[[70  3 75 -2  4 74 -1 80 -3 -2]
 [ 6 71  2 75 73 -2 -1  4 77  4]
 [77 -1  2  0 -3  0  1 74 78  1]
 [75  2 79  0 -5 -1  3 74  5  1]
 [79 -2 -1 -1  3  0 -3 77 -3  1]] result: 80

[[ 26  19 -27  32  14  71]
 [ 38   8  59  -2  21  20]
 [ 39   6  45  -1  19  30]
 [ 31   9  -9  15  12  62]
 [ 25  21 -29  35  15  70]] result: 32

[[ 19   3  -8  33 -35  17]
 [ 40 -60  24   1  -4   7]
 [-50  25 -26  11  -9  21]
 [-11   2  32 -44  28   3]
 [  7  49 -57  29  14 -19]] result: 33

[[ 9 60 -6 60 60 58 -8 -6 29 61 -5 -5 -3 -6 -3 60]
 [-4 29  8 31 31 27 -8 -8  5 31 12 12 -7  9 -7 30]
 [ 5 66 -6 68 67 64 -8 -8 28 68 -4 -4 -6 -6 -6 67]
 [28  9 -2  8  8 10 34 34 19  8 -3 -3 33 -2 33  9]
 [ 9 17  2 17 17 17  4  5 12 17  3  3  6  2  6 17]
 [ 4 19  4 19 19 18 -1  0  9 19  5  5  1  4  1 19]
 [-8 -2 41 -1 -1 -3 -7 -7 -7 -1 42 42 -8 41 -8 -2]
 [-2 -4 26 -4 -4 -4 10  5 -4 -4 24 24  2 25  2 -4]] result: -6

[[50 -6 50 51 49 -4  0 31 51 -5 -5  5]
 [61 -8 61 61 60 -4  2 42 61 -8 -8 10]
 [44 -2 45 45 42 -8 -6 19 46  1  0 -4]
 [-8 56 -8 -8 -8 -1 -5 -9 -8 54 54 -7]
 [61 -3 63 63 58 -8 -9 20 64  1  1 -8]
 [26  1 27 27 26 -2  0 14 27  3  3  2]
 [-8 37 -8 -8 -8 20 12 -6 -8 32 32  5]
 [-5 27 -5 -5 -5 14  8 -4 -5 24 25  5]] result: -5

[[  4   5  -7  -2  -2  11   2   1   1 -24  -6 -13]
 [ -6  22  -3 -24 -12  26 -20 -24  -2  -2  14 -33]
 [ -5  -4  12  -1  14 -19  -5   9  -4  44  14  21]
 [  1  -2   1   1   7   1   4  -3  -2  -2  12  -5]
 [-21  13   3 -18  -7   9 -21 -24   3  -3  11 -28]
 [  0  -5   1   2   4   2   1   0  -2  -2   0  -4]
 [-14  -5  -1  17   2   7  -5  13   0   2   9 -22]
 [-26  41  -9  29  10 -13  20 -34  -6  59 -12  -9]
 [ 13  27 -23 -16  -1   2   0  11   7  -5  -6  -5]] result: -24

[[ 15  -7  -1  12  16   3  -6  26   9  15  10  20  19  15  -2   2]
 [-24  14  -1 -27  24 -25  44  40 -30 -27 -26  14   8  23  -1 -54]
 [-21 -31  -1 -23  -9   3  -4  26 -28 -27 -25  43 -12  -7   3 -15]
 [ 26  -1   0  26   2  11 -36 -19  27  37  26  -6  14   3 -13  44]
 [-23 -34   1 -22 -36  11 -58 -40 -23 -10 -20  25 -29 -28 -23  48]
 [ 12  49  -1   9  51 -30  24  13  11  30  14 -24  42  50 -26 -10]] result: 15

[[-19 -47  12 -12 -21 -18  14]
 [ -9  56 -64  15  23 -34   4]
 [ 10 -35  42  29 -15 -18  -8]
 [ 24   1  45  11  36   4  51]
 [ -2 -31  32  36  -1 -33  11]
 [ -4  30  -8  17  20 -22  -8]
 [ 21  46 -10 -43 -24  18  -3]] result: -21

[[  4  -6  12  -7 -18 -28  -7  21 -11   6 -53 -62 -29  23  39]
 [-23 -22  34   7 -23  43  -7 -37  -7 -53 -58  12  -6 -16  47]
 [ 54 -29 -12  -9  63 -45  -8   8 -27  14 -20 -40 -40  19 -12]
 [-22 -16 -24 -23   0  -6 -23 -21 -17 -23  19   9 -10 -28 -23]
 [  4 -18 -20 -17  22 -17 -16 -11 -18  -9  11  -3 -17 -13 -22]
 [  2  28  12  18 -17  10  21  22  24  25   9   6  24  17   9]
 [-22  22 -50 -39 -34 -75 -22  48  -6  45  43 -62 -17   8 -31]
 [-28  -4   9  -1 -26  23  -6 -18   0 -26 -12  13   4 -16  15]] result: -29
---
65	33	0	16 -> 65, 33

-11	-42	-5	43
-18	-25	5	32
-39	-31	-58	34
-> 43, 34

-11	27	63	-28	78	-33	37
11	-8	-15	6	20	-11	41
-> 78, 63

8	-41	68	-21	3	17
-58	-32	20	10	22	-11
-> 68, 22

22	17	65	-11 -> 65, 22

-6	33	-16	-15
-67	18	76	75
-18	40	-6	-5
-> 76, 75

28	51	-27	18	-5	66
26	60	29	-2	5	61
-> 66, 61
